Below are the code and all the weights of a small trained network. Each question names an input and a class and asks about switching units off, where a switched-off unit gives its printed mean instead of its output.

import numpy as np


def w(rows, s, z=0):
    codes = np.array(rows[::2]) - 128.0
    scale = np.full(codes.shape[1], s)
    scale[-1] = z or s
    return codes * scale


def f(y):
    return np.maximum(y, 0)


def log_softmax(a):
    a = a - a.max(-1, keepdims=True)
    return a - np.log(np.exp(a).sum(-1, keepdims=True))


def net(x, mask):
    res = np.array(x, float).reshape(1, 7) / 4 @ E
    y = f(res @ A[0][:, :-1].T + A[0][:, -1])
    res = res + np.where(mask, y, B[0][:, -1]) @ B[0][:, :-1]
    return log_softmax(res[-1] @ U[:, :-1].T + U[:, -1])


A, B = {}, {}
E = w([
[127,134,122,130],'x0',
[107,250,230,98],'x1',
[30,112,169,208],'x2',
[127,136,118,132],'x3',
[128,121,139,124],'x4',
[239,152,173,230],'x5',
[128,128,131,128],'x6',
],0.011)
A[0] = w([
[219,73,88,247,178],'N1',
[129,43,32,72,243],'N2',
[167,179,147,204,157],'N3',
[64,94,189,195,218],'N4',
[172,155,131,94,204],'N5',
[44,95,140,126,239],'N6',
[181,146,121,117,118],'N7',
[109,175,197,226,139],'N8',
[199,204,156,137,200],'N9',
[186,135,151,191,214],'N10',
[173,67,68,21,223],'N11',
[119,209,213,75,254],'N12',
[189,152,130,208,224],'N13',
[89,32,106,198,222],'N14',
[118,207,158,107,184],'N15',
[168,132,125,118,159],'N16',
[81,97,153,85,199],'N17',
],0.012,0.0048)
B[0] = w([
[164,75,91,92,248],'N1',
[208,166,68,188,234],'N2',
[186,122,178,115,189],'N3',
[137,132,133,227,196],'N4',
[102,131,138,29,174],'N5',
[66,162,103,209,191],'N6',
[101,109,161,72,160],'N7',
[192,157,174,211,201],'N8',
[179,138,183,77,198],'N9',
[209,74,158,97,199],'N10',
[254,207,95,130,229],'N11',
[96,237,136,107,233],'N12',
[195,62,159,111,208],'N13',
[136,77,90,178,205],'N14',
[111,208,135,76,193],'N15',
[132,111,127,55,158],'N16',
[83,146,88,139,177],'N17',
],0.0097,0.017)
U = w([
[168,157,164,159,255],'0',
[141,37,116,45,101],'1',
[81,82,102,182,97],'2',
[117,9,168,165,124],'3',
[77,166,126,45,149],'4',
[121,113,212,48,17],'5',
[24,160,184,153,85],'6',
],0.012,0.003)

Each question gives the input, the list of numbers given to net, and the class t.
The units are the neurons (one row each of A and B). Each row of codes is followed by its name. A weight is (code - 128) times the scale printed after its matrix; where a second scale follows, it is the last column's (A, B and U).
mask holds one flag per neuron, in row order. A switched-off neuron (its flag False) gives its mean, the last column of its row in B, instead of its output. The means were averaged over made-up inputs and are rounded, as every weight is.
A unit's drop is (log p(t) with every unit on - log p(t) with that unit switched off) / (log p(t) with every unit on - log p(t) with every unit switched off).
The circuit of an input: a set's keep is (log p(t) with only the set's units on - log p(t) with every unit switched off) / (log p(t) with every unit on - log p(t) with every unit switched off). Starting from the 12 units with the biggest drops (on a tie, the unit counted first), units are removed one at a time, each time the one whose removal leaves the highest keep (on an exact tie, the one counted first), for as long as the keep stays at least 0.8.
units of the circuit, in order: the units of the circuit, biggest drop first
unit that matters most: the unit with the biggest drop
top k neurons: the k neurons with the biggest drops, biggest first
drop when u is switched off: that unit's drop, to one decimal
input [-8,-1,-5,-7,0,1,5], class 1: units of the circuit, in order -> [N8 N12]
input [1,-4,7,0,1,1,4], class 3: units of the circuit, in order -> [N12 N11]
input [-5,-7,1,-4,-1,4,-3], class 3: units of the circuit, in order -> [N14 N12]
input [6,7,1,-7,-4,0,1], class 6: units of the circuit, in order -> [N11 N2 N12]
input [-1,1,-2,-8,-7,-6,8], class 4: units of the circuit, in order -> [N8 N13]
input [2,-8,-6,0,4,4,-6], class 1: unit that matters most -> N1
input [6,2,-1,7,7,-8,-8], class 4: top 2 neurons -> [N8 N4]
input [-4,-6,-2,-4,-4,-5,5], class 0: top 2 neurons -> [N11 N2]
input [7,-8,6,3,-2,0,6], class 2: drop when N2 is switched off -> 0.1
input [-3,-3,-7,-8,2,-5,2], class 0: drop when N2 is switched off -> 0.2
input [-4,-5,-4,-6,-2,-7,-2], class 0: drop when N1 is switched off -> 0.0
